-0.30 -0.05 -0.07 +0.06 -0.29 +0.68 -0.77 -0.46 -0.26 -0.13 +0.02 -0.67 +0.39 -0.27 +2.57 -0.94 +0.21 +0.33 -0.70 -0.44 +0.57 +0.37 -> [48]
+0.05 -0.30 -0.21 -0.12 -0.06 +1.10 -1.26 -0.43 -0.36 -0.45 +0.41 -0.69 +0.56 -0.75 +1.89 -1.37 +0.19 +0.21 +0.31 -0.46 +0.60 +0.57 -> [48]
+0.06 -0.22 -0.36 +0.20 +1.10 +0.06 -0.25 -0.20 -0.37 -0.36 -0.03 -0.27 -0.03 +0.16 +1.91 -0.59 -0.11 +0.07 -0.04 -0.33 +0.18 +0.28 -> [48]
-0.31 +0.40 +0.33 -3.29 -2.23 +0.32 +2.81 +0.85 +1.69 -0.56 +0.00 -1.19 +2.13 -0.83 -1.70 -0.04 -0.66 -0.11 -1.92 +0.15 -0.26 +0.23 -> [43]
+1.41 -3.09 -1.22 -0.58 -0.81 +7.04 -5.48 -0.69 -4.58 +0.35 +5.72 -2.47 +4.57 -2.93 -2.57 -6.25 +2.48 -3.53 +6.14 -2.09 +3.37 +1.61 -> [43]
+1.04 -0.59 -0.13 -0.36 +0.05 +0.13 +0.49 -0.21 -0.50 -0.21 -0.43 -0.22 -1.01 -0.44 +1.64 -0.72 +0.12 +1.06 -0.30 +0.05 -0.02 +0.28 -> [48]
+0.25 -0.46 -0.13 -0.13 +0.41 +0.85 -0.23 -0.11 -0.05 -0.21 -0.14 -0.42 +0.38 +0.55 +1.54 -1.69 -0.31 -0.46 +0.01 -0.33 +0.28 +0.33 -> [48]
+0.19 +0.14 +0.22 -0.67 -1.32 +0.70 +0.90 +0.65 +0.26 -0.31 +0.45 -0.44 +0.76 -0.17 -0.72 +0.14 +0.57 -1.74 +1.12 -0.29 -0.02 +0.30 -> [43]
+0.41 -0.42 -0.02 -0.53 -0.25 +0.51 -0.60 -0.28 -0.22 -0.24 +0.00 -0.40 +0.12 -0.15 +1.78 -0.48 -0.10 +0.20 -0.20 -0.20 +0.30 -0.02 -> [48]
+0.13 -0.50 +0.01 -0.25 +1.02 +0.71 -0.68 +0.02 +0.51 -0.26 -0.30 -0.15 +0.18 +0.32 +0.67 -0.41 -1.29 -0.01 +0.40 -0.35 -0.40 -0.06 -> [48]
+0.21 -0.08 -0.02 -1.10 -2.30 +0.87 +1.53 +0.55 +0.35 +0.41 +0.60 -0.28 +0.47 +0.03 -2.27 +0.03 +0.96 -0.91 +0.82 +0.17 +0.05 +0.22 -> [43]
-0.21 +0.64 -0.21 -0.81 -0.80 +0.38 +2.05 +0.62 +0.66 +0.41 -0.30 -0.02 +0.40 +0.52 -2.67 +0.01 -0.36 -1.68 -0.70 +0.32 -0.31 +0.08 -> [43]
+0.20 +0.87 +0.52 -0.94 -1.17 +0.11 +0.78 +0.40 +0.06 -0.46 -0.21 -0.36 +1.11 -1.19 -1.15 +0.29 +0.10 -1.24 -1.45 -0.23 -0.20 -0.29 -> [43]
-0.24 -1.26 -1.42 -0.57 +2.31 +2.87 +1.91 +0.63 +0.38 +0.79 +0.01 -0.88 +1.28 +3.09 +0.64 -3.18 -1.19 -2.30 +1.71 +0.26 -0.59 +0.34 -> [48]
+1.20 +0.22 +0.34 +0.16 +2.23 +0.89 -1.73 -0.13 -0.30 -0.37 +0.11 -0.32 +1.23 -0.55 +1.45 -0.51 -1.96 -0.33 -0.16 -0.20 -0.01 -0.30 -> [48]
-0.25 -0.61 -0.27 +2.00 +0.71 +0.30 -2.90 -0.38 -1.59 -0.09 +0.48 -0.14 -0.29 +0.25 +0.84 -0.20 -0.08 +0.03 +1.50 -0.76 +0.83 +0.28 -> [48]
-0.69 -0.22 +0.19 -2.43 -2.33 +0.83 +1.61 -0.37 +1.39 -0.46 +0.22 -0.33 +1.61 +0.06 -2.89 -1.38 +0.26 +0.54 -0.66 +0.35 +0.03 +0.04 -> [43]
+0.07 -0.10 +0.39 -0.14 +2.04 +0.68 -0.57 -0.30 -0.32 -0.13 +0.71 -0.35 +0.29 -0.21 +1.58 -0.32 -0.99 -0.06 -0.28 -0.04 +0.38 -0.11 -> [48]
+0.62 -0.80 +0.05 -0.46 +0.70 +1.52 -0.97 -0.25 -0.23 -0.33 +0.31 -1.05 +0.48 -0.40 +1.13 -1.59 -0.34 -0.18 +0.75 -0.46 +0.54 +0.45 -> [48]
-0.43 -0.10 -0.05 -0.88 -2.27 +0.21 +0.48 +0.14 +0.85 +0.06 +0.64 +0.22 +0.69 -0.13 -2.86 -0.16 +0.69 +0.69 -0.10 +0.22 +0.21 +0.05 -> [43]
-0.21 +0.59 +0.21 -1.34 +0.15 -1.03 +1.85 -0.16 +0.43 -0.97 -1.82 -0.14 -0.13 -0.19 +3.28 +0.55 -0.67 +1.53 -3.22 +0.46 -0.78 +0.07 -> [48]
-0.76 +0.31 -0.48 -1.49 +0.24 +0.84 +0.41 +0.01 +0.48 +0.43 +0.66 -0.22 +1.86 +0.09 -2.89 -1.14 +0.09 -0.06 -0.53 -0.03 -0.27 -0.09 -> [43]
-0.49 +0.38 -0.02 -2.46 -1.15 +0.77 +1.99 +0.20 +1.36 -0.53 -0.54 +0.13 +1.43 -0.50 -2.39 -1.39 -0.65 +0.93 -2.20 +0.28 -0.14 +0.28 -> [43]
+0.95 -0.49 -0.50 -0.37 +2.00 +1.17 +0.95 -0.43 -0.45 +0.60 +0.38 -0.47 +0.28 -0.33 +1.80 -0.73 -0.62 -0.03 -0.40 -0.15 -0.35 -0.03 -> [48]
+0.82 -0.19 +0.27 +0.62 +2.17 +0.36 -1.84 -0.46 -0.80 +0.39 +0.14 +0.11 -0.03 -0.72 +0.84 +0.35 -1.61 +0.30 +0.50 +0.00 -0.03 -0.45 -> [48]
-0.42 +0.89 -0.21 -1.52 +0.10 +1.13 +1.56 +0.01 +0.82 +0.14 -0.05 +0.01 +1.59 -0.24 -2.80 -1.33 -0.76 -1.06 -1.46 +0.62 -0.31 -0.05 -> [43]
+0.23 -0.64 +0.26 +0.81 +0.99 +0.69 -2.70 -0.28 -1.04 -0.24 +0.67 -0.26 +0.00 -0.24 +0.51 -0.25 -0.69 +0.22 +1.48 -0.21 +0.53 +0.17 -> [48]
-0.27 +0.07 +0.01 +0.52 +1.57 +0.67 -1.98 +0.04 +0.01 -0.53 +0.17 +0.27 +0.55 +0.04 +1.41 -0.43 -1.32 -0.14 +0.41 -0.28 +0.28 +1.57 -> [48]
-0.05 +0.79 +0.43 -1.63 -0.06 +1.06 +1.37 +0.30 +0.37 -0.42 -0.15 -0.87 +2.10 -0.74 -0.77 -0.83 -0.77 -1.57 -1.66 +0.11 -0.49 +0.63 -> [43]
+0.19 -0.40 -0.08 -0.70 -1.57 -0.20 +0.33 +0.43 +0.24 +0.34 +1.27 -0.10 +1.22 -0.60 -1.81 +0.51 +0.67 -0.76 +1.08 +0.35 +0.77 -0.01 -> [43]

-0.20 -0.12 +0.08 -0.85 -0.63 -0.26 -0.52 +0.10 +0.57 -0.29 +0.19 -0.21 -1.49 -0.23 +0.06 +0.04 +0.20 -2.11 +0.14 +0.13 +0.10 +0.13 -> (52)
+0.43 -0.32 +0.12 -0.37 +0.10 +0.13 -0.30 -0.32 -0.53 +0.83 +0.11 +0.19 +0.37 +0.11 +0.10 -0.45 -0.36 +0.16 -0.21 -0.48 +0.25 -0.31 -> (48)
-0.35 +0.10 +0.42 -0.48 -0.86 +0.04 -0.99 +0.27 +0.19 -0.26 -0.04 -0.06 -0.82 -0.04 -0.38 +0.10 -0.45 -1.65 -0.16 -0.49 +0.15 +0.33 -> (52)
-0.73 +0.83 +0.26 -0.30 -1.05 +0.59 -0.71 +0.68 +0.16 -1.07 -0.30 +0.02 -1.35 -0.40 -0.62 +0.21 -0.32 -1.25 +0.40 -0.55 +0.30 +0.32 -> (52)
+0.38 -0.32 -0.02 -0.53 +0.27 +0.02 +0.11 -0.24 -0.29 +0.20 -0.06 +0.02 -0.46 -0.40 +0.28 -0.44 +0.18 -0.01 -0.21 +0.12 -0.03 -0.52 -> (48)
-0.59 +0.11 -0.31 +0.00 -0.28 +0.52 +0.19 +1.08 +0.05 -0.42 +0.32 -0.06 -0.77 -0.12 -0.16 +0.38 -0.33 -0.56 +0.65 +0.31 +0.49 +0.19 -> (52)
-0.12 +0.31 +0.48 -0.24 -0.43 +0.10 -0.84 -0.14 -0.13 -0.16 -0.41 -0.03 -0.71 -0.03 -0.25 -0.19 -0.25 -0.70 -0.19 -0.73 +0.18 +0.10 -> (52)
+0.45 -0.26 +0.35 -1.16 -0.29 -0.51 -0.54 -0.80 +0.10 +0.26 -0.16 -0.11 -1.37 -0.50 +0.35 -0.56 +0.26 -1.38 -0.30 -0.15 -0.17 -0.44 -> (52)
-0.27 -0.19 -0.11 -0.01 -0.46 +0.48 -0.68 +0.91 -0.42 +0.65 +0.33 +0.13 +0.26 +0.28 -0.35 +0.08 -0.97 -0.47 -0.04 -0.51 +0.64 +0.19 -> (52)
-0.15 -0.23 -0.14 -0.09 -0.28 +0.16 -0.85 +0.68 -0.12 -0.28 +0.31 -0.06 -0.08 +0.16 -0.17 -0.05 -0.09 -0.69 -0.27 -0.46 +0.23 +0.07 -> (52)
+0.03 -0.45 -0.49 -0.26 -0.05 +0.86 -0.73 +1.38 -1.04 +0.81 +0.44 +0.23 +0.13 +0.28 -0.34 -0.16 -0.97 +0.05 +0.16 -0.68 +0.72 -0.25 -> (48)
-0.33 +0.13 -0.03 +0.25 -0.21 +0.12 -0.01 +1.00 +0.22 +0.36 +0.81 -1.08 +0.36 +0.46 -0.17 +0.52 -0.92 -0.62 +0.44 +0.24 +0.41 +0.57 -> (52)
+0.17 +0.39 +0.63 -0.47 -0.61 +0.25 -1.08 -0.45 -0.57 -0.07 -0.72 +0.36 -0.44 -0.27 -0.38 -0.53 -0.38 -0.23 -0.39 -1.08 +0.11 -0.25 -> (48)
+0.09 +0.19 +0.37 -0.07 -0.18 +0.29 -0.35 -0.02 -0.44 +0.29 -0.66 +0.27 +0.25 -0.08 -0.52 -0.18 -0.62 +0.32 -0.03 -0.62 +0.24 -0.16 -> (48)
+0.43 -0.85 -0.34 -0.68 -0.18 +0.40 -1.08 +0.75 -0.80 +1.07 +0.49 +0.11 -0.03 +0.41 -0.05 -0.34 -0.67 -0.55 -0.22 -0.84 +0.60 -0.35 -> (48)
-0.02 -0.03 +0.14 -0.73 -0.57 +0.17 -0.65 +0.26 -0.02 -0.10 +0.08 +0.05 -1.21 -0.20 -0.08 -0.22 -0.17 -1.36 +0.13 -0.32 +0.24 -0.16 -> (52)
+0.42 -0.47 -0.21 -0.17 +0.36 +0.09 +0.18 +0.32 -0.37 +0.61 +0.47 +0.07 +0.27 -0.01 +0.17 -0.21 -0.36 +0.34 +0.08 +0.03 +0.27 -0.25 -> (48)
-0.51 +0.29 -0.05 -0.11 -0.66 +0.03 -0.72 +0.43 +0.24 -0.67 -0.12 -0.15 -0.95 -0.07 -0.21 +0.23 +0.25 -1.37 -0.07 -0.14 +0.03 +0.25 -> (52)
+0.53 -0.52 +0.22 -0.92 -0.26 -0.27 -1.07 -0.80 -0.32 +0.37 -0.41 +0.02 -0.62 -0.06 +0.28 -0.80 +0.45 -0.76 -0.80 -0.68 -0.10 -0.66 -> (52)
-0.10 +0.24 +0.15 +0.37 -0.25 +0.38 -0.19 +0.69 -0.33 +0.50 +0.19 +0.33 +0.91 +0.20 -0.38 +0.18 -1.35 +0.41 +0.24 -0.46 +0.39 +0.51 -> (48)
+0.00 -0.25 -0.04 -0.71 -0.42 -0.03 -0.44 +0.13 +0.12 -0.14 -0.01 -0.09 -1.39 -0.24 +0.14 -0.18 +0.23 -1.29 +0.05 +0.09 +0.13 -0.16 -> (52)
+0.41 -0.08 +0.20 -0.55 +0.11 -0.15 +0.07 -0.24 -0.20 +0.87 +0.36 +0.14 +0.09 -0.04 +0.19 -0.31 -0.79 -0.17 +0.05 -0.06 +0.16 -0.24 -> (48)
+0.52 -0.66 +0.22 -0.79 -0.26 -0.03 -0.57 -0.05 -0.40 +1.40 +0.83 +0.17 +0.36 +0.29 +0.13 -0.34 -1.24 -0.55 -0.18 -0.45 +0.68 +0.02 -> (48)
-0.41 +0.14 +0.05 -0.05 -0.58 +0.03 -0.85 +0.50 +0.33 +0.06 +0.27 +0.00 -0.28 +0.21 -0.28 +0.27 -0.32 -1.54 -0.16 -0.34 +0.35 +0.56 -> (52)
+0.07 -0.40 +0.02 +0.16 -0.18 +0.46 -1.03 +0.88 -0.83 +1.17 +0.26 +0.30 +1.24 +0.74 -0.40 -0.28 -1.19 +0.33 -0.43 -1.20 +0.55 +0.17 -> (48)
+0.14 +0.21 +0.68 -0.56 -0.45 -0.28 -0.76 -0.39 -0.07 +0.34 +0.68 +0.08 -0.15 -0.10 -0.25 -0.35 -0.58 -0.61 -0.27 -0.62 -0.01 +0.16 -> (52)
-0.02 +0.27 +0.29 +0.06 -0.16 +0.33 -0.11 +0.26 -0.42 +0.18 +0.03 +0.15 +0.27 +0.05 -0.28 -0.08 -0.71 +0.27 +0.15 -0.42 +0.23 +0.19 -> (48)
-0.05 +0.45 +0.51 -0.20 -0.55 +0.06 -0.92 -0.35 -0.03 -0.17 -0.34 +0.13 -0.26 -0.09 -0.25 -0.15 -0.28 -0.64 -0.25 -0.67 -0.03 +0.13 -> (52)
-0.33 +0.31 +0.36 -0.14 -0.67 -0.26 -0.70 +0.32 +0.45 -0.03 +0.16 -0.04 -0.14 +0.19 -0.28 +0.33 -0.46 -1.37 -0.14 -0.30 +0.13 +0.67 -> (52)
+0.19 +0.32 +0.12 -0.32 -0.03 +0.38 +0.36 +0.10 -0.36 -0.04 +0.03 +0.38 -0.26 -0.41 -0.07 -0.24 -0.65 +0.54 +0.64 -0.04 +0.26 -0.17 -> (48)
-0.56 +0.86 +0.31 +0.65 -0.41 -0.03 +0.01 +0.10 +0.46 -0.61 -0.12 +0.01 +0.37 +0.13 -0.35 +0.63 -0.31 -0.09 +0.25 -0.07 -0.17 +0.88 -> (52)
